Below is a small trained network, with its code and all its weights. Each question gives an input and a class and asks what happens when units are switched off, that is, made to give their printed mean instead of their output.

import numpy as np


def w(rows, s, z=0):
    codes = np.array(rows[::2]) - 128.0
    scale = np.full(codes.shape[1], s)
    scale[-1] = z or s
    return codes * scale


def f(y):
    return y / 2 * (1 + np.tanh(0.7978845608 * (y + 0.044715 * y**3)))


def log_softmax(a):
    a = a - a.max(-1, keepdims=True)
    return a - np.log(np.exp(a).sum(-1, keepdims=True))


def net(x, mask):
    res = np.array(x, float).reshape(1, 8) / 4 @ E
    y = f(res @ A[0][:, :-1].T + A[0][:, -1])
    res = res + np.where(mask, y, B[0][:, -1]) @ B[0][:, :-1]
    return log_softmax(res[-1] @ U[:, :-1].T + U[:, -1])


A, B = {}, {}
E = w([
[125,130,133],'x0',
[132,129,126],'x1',
[123,136,134],'x2',
[126,127,125],'x3',
[125,134,137],'x4',
[243,125,254],'x5',
[217,241,48],'x6',
[131,126,129],'x7',
],0.0067)
A[0] = w([
[124,80,167,83],'neuron 0',
[97,88,170,72],'neuron 1',
[109,95,154,67],'neuron 2',
[170,135,189,56],'neuron 3',
[98,124,101,50],'neuron 4',
[36,99,11,26],'neuron 5',
[155,131,112,53],'neuron 6',
[143,191,106,75],'neuron 7',
[162,185,100,107],'neuron 8',
[126,147,126,55],'neuron 9',
[205,93,167,43],'neuron 10',
[96,144,102,253],'neuron 11',
[199,190,104,80],'neuron 12',
[137,113,119,132],'neuron 13',
[120,118,114,58],'neuron 14',
[172,151,84,78],'neuron 15',
],0.013,0.011)
B[0] = w([
[86,138,60,142],'neuron 0',
[77,115,76,141],'neuron 1',
[47,140,97,126],'neuron 2',
[141,196,89,145],'neuron 3',
[96,203,125,120],'neuron 4',
[124,226,173,183],'neuron 5',
[91,164,128,115],'neuron 6',
[82,116,115,143],'neuron 7',
[80,85,121,164],'neuron 8',
[80,184,125,112],'neuron 9',
[113,252,128,146],'neuron 10',
[182,83,144,254],'neuron 11',
[56,101,121,169],'neuron 12',
[130,129,125,130],'neuron 13',
[95,176,155,113],'neuron 14',
[75,111,142,143],'neuron 15',
],0.013,0.01)
U = w([
[133,134,131,254],'0',
[105,244,144,74],'1',
[4,108,109,7],'2',
[152,117,136,151],'3',
[152,124,134,143],'4',
[153,123,131,119],'5',
[156,124,140,120],'6',
],0.014,0.008)

Each question gives the input, the list of numbers given to net, and the class t.
The units are the neurons (one row each of A and B). Each row of codes is followed by its name. A weight is (code - 128) times the scale printed after its matrix; where a second scale follows, it is the last column's (A, B and U).
mask holds one flag per neuron, in row order. A switched-off neuron (its flag False) gives its mean, the last column of its row in B, instead of its output. The means were averaged over made-up inputs and are rounded, as every weight is.
A unit's drop is (log p(t) with every unit on - log p(t) with that unit switched off) / (log p(t) with every unit on - log p(t) with every unit switched off).
The circuit of an input: a set's keep is (log p(t) with only the set's units on - log p(t) with every unit switched off) / (log p(t) with every unit on - log p(t) with every unit switched off). Starting from the 12 units with the biggest drops (on a tie, the unit counted first), units are removed one at a time, each time the one whose removal leaves the highest keep (on an exact tie, the one counted first), for as long as the keep stays at least 0.8.
units of the circuit, in order: the units of the circuit, biggest drop first
unit that matters most: the unit with the biggest drop
k most important neurons: the k neurons with the biggest drops, biggest first
drop when u is switched off: that unit's drop, to one decimal
input [-5,-3,-5,-4,1,-3,7,-4], class 2: units of the circuit, in order => neuron 12; neuron 8
input [0,-8,-3,-5,-6,-8,-7,-4], class 1: units of the circuit, in order => neuron 5
input [-2,-6,-3,4,-4,6,-4,-4], class 1: units of the circuit, in order => neuron 10; neuron 11
input [7,2,4,-6,1,-6,7,5], class 2: 3 most important neurons => neuron 8; neuron 12; neuron 7
input [-4,2,0,-3,7,2,-8,-2], class 2: 3 most important neurons => neuron 1; neuron 0; neuron 2
input [8,0,-3,7,-2,8,8,3], class 1: 2 most important neurons => neuron 10; neuron 3
input [-3,-5,4,-6,-7,-6,-6,0], class 0: 2 most important neurons => neuron 11; neuron 10
input [8,1,-4,-4,4,6,-8,5], class 2: units of the circuit, in order => neuron 1; neuron 0
input [-5,-8,8,-4,-2,-6,-3,-7], class 6: units of the circuit, in order => neuron 11; neuron 12
input [-6,-6,-4,1,1,-8,6,4], class 1: drop when neuron 5 is switched off => 2.7
input [-3,5,1,4,-2,0,8,-1], class 2: drop when neuron 12 is switched off => 0.3
input [0,0,8,-1,-5,7,4,-2], class 1: drop when neuron 10 is switched off => 0.7
input [-8,3,-2,2,-4,-4,8,-6], class 2: drop when neuron 9 is switched off => 0.0
input [-4,5,-6,-5,4,3,8,-8], class 2: unit that matters most => neuron 12
